Below is a small trained network, with its code and all its weights. Each question gives an input and a class and asks what happens when units are switched off, that is, made to give their printed mean instead of their output.

import numpy as np


def w(rows, s, z=0):
    codes = np.array(rows[::2]) - 128.0
    scale = np.full(codes.shape[1], s)
    scale[-1] = z or s
    return codes * scale


def f(y):
    return y / 2 * (1 + np.tanh(0.7978845608 * (y + 0.044715 * y**3)))


def log_softmax(a):
    a = a - a.max(-1, keepdims=True)
    return a - np.log(np.exp(a).sum(-1, keepdims=True))


def net(x, mask):
    res = np.array(x, float).reshape(1, 4) / 4 @ E
    y = f(res @ A[0][:, :-1].T + A[0][:, -1])
    res = res + np.where(mask, y, B[0][:, -1]) @ B[0][:, :-1]
    return log_softmax(res[-1] @ U[:, :-1].T + U[:, -1])


A, B = {}, {}
E = w([
[178,59,234,151,173,49,195],'x0',
[169,63,72,85,28,204,116],'x1',
[154,132,56,196,121,150,115],'x2',
[135,116,196,50,227,255,227],'x3',
],0.0093)
A[0] = w([
[185,2,166,152,89,120,136,178],'N0',
[207,23,74,109,124,83,183,130],'N1',
[231,187,149,83,213,130,154,50],'N2',
[172,110,186,191,190,180,170,14],'N3',
[77,61,64,90,127,142,69,27],'N4',
[117,97,169,168,183,172,167,37],'N5',
[187,151,93,175,114,203,163,4],'N6',
[105,92,48,39,212,204,172,120],'N7',
[116,88,117,100,159,111,86,193],'N8',
[105,147,144,108,152,175,140,165],'N9',
[98,119,118,133,46,151,78,91],'N10',
[185,201,104,135,180,129,68,22],'N11',
[100,177,62,90,195,173,99,94],'N12',
[173,108,121,91,24,135,87,182],'N13',
[138,84,100,146,136,219,115,122],'N14',
],0.0083,0.0029)
B[0] = w([
[2,155,64,159,175,92,53,227],'N0',
[99,189,110,160,192,103,98,198],'N1',
[164,94,165,159,108,166,114,197],'N2',
[183,53,192,129,91,119,206,197],'N3',
[220,100,157,135,57,206,126,182],'N4',
[162,69,215,103,68,147,156,184],'N5',
[122,101,173,143,123,114,95,162],'N6',
[5,185,79,144,209,64,96,254],'N7',
[149,201,75,124,149,149,110,147],'N8',
[85,161,123,109,157,114,149,184],'N9',
[191,122,123,83,43,148,141,216],'N10',
[84,99,120,105,151,113,133,151],'N11',
[62,107,73,117,224,64,107,203],'N12',
[150,137,128,79,74,173,163,247],'N13',
[114,101,123,74,136,176,119,193],'N14',
],0.0081,0.0072)
U = w([
[22,232,86,97,86,70,108,250],'0',
[45,215,156,168,204,66,118,75],'1',
[191,139,173,77,28,168,255,4],'2',
],0.008,0.0031)

Each question gives the input, the list of numbers given to net, and the class t.
The units are the neurons (one row each of A and B). Each row of codes is followed by its name. A weight is (code - 128) times the scale printed after its matrix; where a second scale follows, it is the last column's (A, B and U).
mask holds one flag per neuron, in row order. A switched-off neuron (its flag False) gives its mean, the last column of its row in B, instead of its output. The means were averaged over made-up inputs and are rounded, as every weight is.
A unit's drop is (log p(t) with every unit on - log p(t) with that unit switched off) / (log p(t) with every unit on - log p(t) with every unit switched off).
The circuit of an input: a set's keep is (log p(t) with only the set's units on - log p(t) with every unit switched off) / (log p(t) with every unit on - log p(t) with every unit switched off). Starting from the 12 units with the biggest drops (on a tie, the unit counted first), units are removed one at a time, each time the one whose removal leaves the highest keep (on an exact tie, the one counted first), for as long as the keep stays at least 0.8.
units of the circuit, in order: the units of the circuit, biggest drop first
k most important neurons: the k neurons with the biggest drops, biggest first
drop when u is switched off: that unit's drop, to one decimal
input [6,4,-5,4], class 1: units of the circuit, in order -> N0
input [-2,2,5,-2], class 2: units of the circuit, in order -> N7; N0
input [7,-6,5,1], class 2: 3 most important neurons -> N3; N7; N5
input [7,3,-6,7], class 1: 2 most important neurons -> N0; N7
input [5,4,3,7], class 1: 2 most important neurons -> N7; N0
input [7,-3,3,8], class 2: 2 most important neurons -> N3; N5
input [1,1,2,7], class 1: 4 most important neurons -> N7; N13; N10; N4
input [7,7,1,-1], class 0: 2 most important neurons -> N0; N13
input [6,4,-5,6], class 1: 2 most important neurons -> N0; N7
input [-8,-4,-1,7], class 1: drop when N1 is switched off -> 0.0
input [-7,1,6,-4], class 2: drop when N4 is switched off -> 0.2
input [-4,7,-6,4], class 0: drop when N7 is switched off -> 2.0
input [-1,8,3,3], class 0: drop when N7 is switched off -> 0.3
input [3,4,-7,7], class 1: units of the circuit, in order -> N7
